Below is a small trained network, with its code and all its weights. Each question gives an input and a target symbol and asks what happens when units are switched off, that is, made to give their printed mean instead of their output.

import numpy as np


def w(rows, s, z=0):
    codes = np.array(rows[::2]) - 128.0
    scale = np.full(codes.shape[1], s)
    scale[-1] = z or s
    return codes * scale


def f(y):
    return y / 2 * (1 + np.tanh(0.7978845608 * (y + 0.044715 * y**3)))


def softmax(a):
    e = np.exp(a - a.max(-1, keepdims=True))
    return e / e.sum(-1, keepdims=True)


def log_softmax(a):
    a = a - a.max(-1, keepdims=True)
    return a - np.log(np.exp(a).sum(-1, keepdims=True))


def net(x, mask):
    ids = ['βδζμξτφ'.index(c) for c in x.split()]
    T = len(ids)
    res = E[ids] + P[:T]
    u = 0
    for l in range(2):
        r = res
        for j in range(2):
            rows = slice(3 * j, 3 * j + 3)
            q, k, v = (r @ M[l][rows].T for M in (Q, K, V))
            z = softmax(np.where(np.tri(T) > 0, q @ k.T / 3**0.5, -1e9)) @ v
            o = O[l][rows]
            res = res + np.where(mask[u + j], z, o[:, -1]) @ o[:, :-1]
        u += 2
        y = f(res @ A[l][:, :-1].T + A[l][:, -1])
        res = res + np.where(mask[u : u + 8], y, B[l][:, -1]) @ B[l][:, :-1]
        u += 8
    return log_softmax(res[-1] @ U[:, :-1].T + U[:, -1])


Q, K, V, O, A, B = {}, {}, {}, {}, {}, {}
E = w([
[187,166,49],'β',
[81,145,125],'δ',
[180,133,93],'ζ',
[92,87,2],'μ',
[65,126,152],'ξ',
[143,116,180],'τ',
[206,71,178],'φ',
],0.019)
P = w([
[31,196,171],'0',
[110,121,9],'1',
[121,116,8],'2',
[133,122,2],'3',
[70,75,54],'4',
[69,93,72],'5',
[80,72,90],'6',
],0.0056)
Q[0] = w([
[178,132,120],'L0H0',
[137,177,165],'L0H0',
[75,133,58],'L0H0',
[69,151,187],'L0H1',
[126,233,90],'L0H1',
[10,114,170],'L0H1',
],0.012)
K[0] = w([
[127,196,62],'L0H0',
[18,155,218],'L0H0',
[69,138,113],'L0H0',
[136,144,51],'L0H1',
[86,119,99],'L0H1',
[55,40,2],'L0H1',
],0.0094)
V[0] = w([
[38,11,76],'L0H0',
[107,104,183],'L0H0',
[141,180,156],'L0H0',
[123,189,125],'L0H1',
[125,55,160],'L0H1',
[128,230,204],'L0H1',
],0.011)
O[0] = w([
[166,117,143,238],'L0H0',
[70,103,152,3],'L0H0',
[166,110,175,66],'L0H0',
[99,206,29,123],'L0H1',
[195,109,216,109],'L0H1',
[85,254,176,52],'L0H1',
],0.009,0.0054)
A[0] = w([
[98,201,191,7],'L0N0',
[145,140,192,192],'L0N1',
[136,130,42,135],'L0N2',
[131,145,190,220],'L0N3',
[134,210,103,44],'L0N4',
[12,114,138,175],'L0N5',
[104,99,111,147],'L0N6',
[98,230,162,164],'L0N7',
],0.011,0.0019)
B[0] = w([
[107,183,157,134],'L0N0',
[162,253,80,141],'L0N1',
[106,132,225,252],'L0N2',
[130,254,105,136],'L0N3',
[110,47,102,172],'L0N4',
[121,72,234,148],'L0N5',
[145,150,196,153],'L0N6',
[73,227,115,152],'L0N7',
],0.0083,0.011)
Q[1] = w([
[45,84,181],'L1H0',
[9,139,109],'L1H0',
[140,96,117],'L1H0',
[155,192,183],'L1H1',
[74,112,161],'L1H1',
[97,106,168],'L1H1',
],0.012)
K[1] = w([
[221,105,114],'L1H0',
[85,95,190],'L1H0',
[92,104,178],'L1H0',
[181,131,165],'L1H1',
[205,78,120],'L1H1',
[120,3,125],'L1H1',
],0.018)
V[1] = w([
[110,143,140],'L1H0',
[185,179,209],'L1H0',
[250,129,137],'L1H0',
[155,134,176],'L1H1',
[176,109,125],'L1H1',
[120,105,85],'L1H1',
],0.017)
O[1] = w([
[82,154,121,174],'L1H0',
[48,85,129,167],'L1H0',
[60,106,43,1],'L1H0',
[41,2,129,114],'L1H1',
[170,27,62,23],'L1H1',
[202,193,119,87],'L1H1',
],0.0078,0.014)
A[1] = w([
[41,82,66,119],'L1N0',
[218,94,254,109],'L1N1',
[62,59,24,170],'L1N2',
[66,183,165,127],'L1N3',
[194,153,123,24],'L1N4',
[67,116,159,3],'L1N5',
[211,165,119,68],'L1N6',
[69,79,62,127],'L1N7',
],0.0081,0.0048)
B[1] = w([
[201,115,101,188],'L1N0',
[90,183,114,252],'L1N1',
[121,206,183,192],'L1N2',
[254,9,70,216],'L1N3',
[35,90,52,175],'L1N4',
[140,68,22,183],'L1N5',
[83,139,44,201],'L1N6',
[115,206,95,174],'L1N7',
],0.0064,0.018)
U = w([
[137,193,86,12],'β',
[145,158,171,157],'δ',
[177,137,95,244],'ζ',
[255,76,41,79],'μ',
[97,112,168,253],'ξ',
[130,61,88,38],'τ',
[44,148,70,74],'φ',
],0.008,0.0025)

Each question gives the input, a string of symbols that net reads in full, and the target symbol t.
The units are the heads (3 rows each of Q, K, V and O) and the neurons (one row each of A and B). Each row of codes is followed by its name. A weight is (code - 128) times the scale printed after its matrix; where a second scale follows, it is the last column's (O, A, B and U).
mask holds one flag per unit, layer by layer, with each layer's heads first. A switched-off unit (its flag False) gives its mean, the last column of its rows in O or B, instead of its output. The means were averaged over made-up inputs and are rounded, as every weight is.
A unit's drop is (log p(t) with every unit on - log p(t) with that unit switched off) / (log p(t) with every unit on - log p(t) with every unit switched off).
The circuit of an input: a set's keep is (log p(t) with only the set's units on - log p(t) with every unit switched off) / (log p(t) with every unit on - log p(t) with every unit switched off). Starting from the 12 units with the biggest drops (on a tie, the unit counted first), units are removed one at a time, each time the one whose removal leaves the highest keep (on an exact tie, the one counted first), for as long as the keep stays at least 0.8.
circuit, biggest first: the units of the circuit, biggest drop first
k most important neurons: the k neurons with the biggest drops, biggest first
top k neurons in layer l: the k neurons of layer l with the biggest drops, biggest first
which heads matter: for each layer, one digit per head in row order, 1 if its drop is at least 0.15 and else 0, layers parted by /
input β μ μ μ, target β: 3 most important neurons -> [L1N3, L0N5, L0N4]
input β μ ζ μ μ, target μ: circuit, biggest first -> [L1H0]
input δ τ φ β ζ φ, target δ: 4 most important neurons -> [L0N2, L0N1, L0N7, L0N3]
input φ ξ τ ξ φ ζ, target φ: circuit, biggest first -> [L1H0, L0H1, L0N1]
input δ δ φ ξ β τ β, target δ: circuit, biggest first -> [L0H1, L1H0, L0N7]
input β δ ξ β, target β: circuit, biggest first -> [L0H1, L1H1, L1N3]
input τ τ τ, target τ: which heads matter -> 01 / 11
input φ ξ μ δ φ β φ, target φ: 3 most important neurons -> [L0N2, L0N1, L0N3]
input δ φ β δ δ β ζ, target δ: which heads matter -> 01 / 10
input δ δ φ, target δ: 2 most important neurons -> [L0N2, L0N7]
input φ μ δ τ, target φ: circuit, biggest first -> [L0H1, L1H0, L0N1, L0N3]
input ξ ξ ζ ζ δ φ, target ξ: which heads matter -> 11 / 01
input τ τ ζ β, target τ: top 2 neurons in layer 0 -> [L0N7, L0N0]
input μ β φ τ ξ β, target μ: circuit, biggest first -> [L1H1]
input ξ τ δ ξ β, target ξ: top 3 neurons in layer 0 -> [L0N5, L0N7, L0N2]
input β β ξ φ β ξ, target φ: 4 most important neurons -> [L1N2, L1N7, L1N3, L0N4]
input ξ τ τ μ, target ξ: which heads matter -> 11 / 10
input ξ φ τ φ β τ τ, target φ: 2 most important neurons -> [L1N3, L1N7]
input δ β ξ τ β, target δ: which heads matter -> 01 / 10
input β τ τ δ φ δ ξ, target φ: which heads matter -> 01 / 11
input μ ξ μ, target μ: which heads matter -> 11 / 11
input μ β ζ τ ζ τ, target μ: most important neuron -> [L1N1]
input τ φ μ, target τ: 2 most important neurons -> [L1N3, L1N5]
input β β β β ζ β ζ, target β: top 3 neurons in layer 0 -> [L0N4, L0N5, L0N7]
input β τ β φ, target β: top 3 neurons in layer 0 -> [L0N4, L0N2, L0N7]
input τ μ β μ, target τ: 2 most important neurons -> [L1N3, L0N5]
input δ ζ τ τ, target δ: 4 most important neurons -> [L0N2, L0N7, L0N4, L0N5]
input β ζ τ, target β: 4 most important neurons -> [L0N4, L1N3, L0N5, L0N2]
input τ ξ φ τ, target τ: 2 most important neurons -> [L1N3, L0N2]
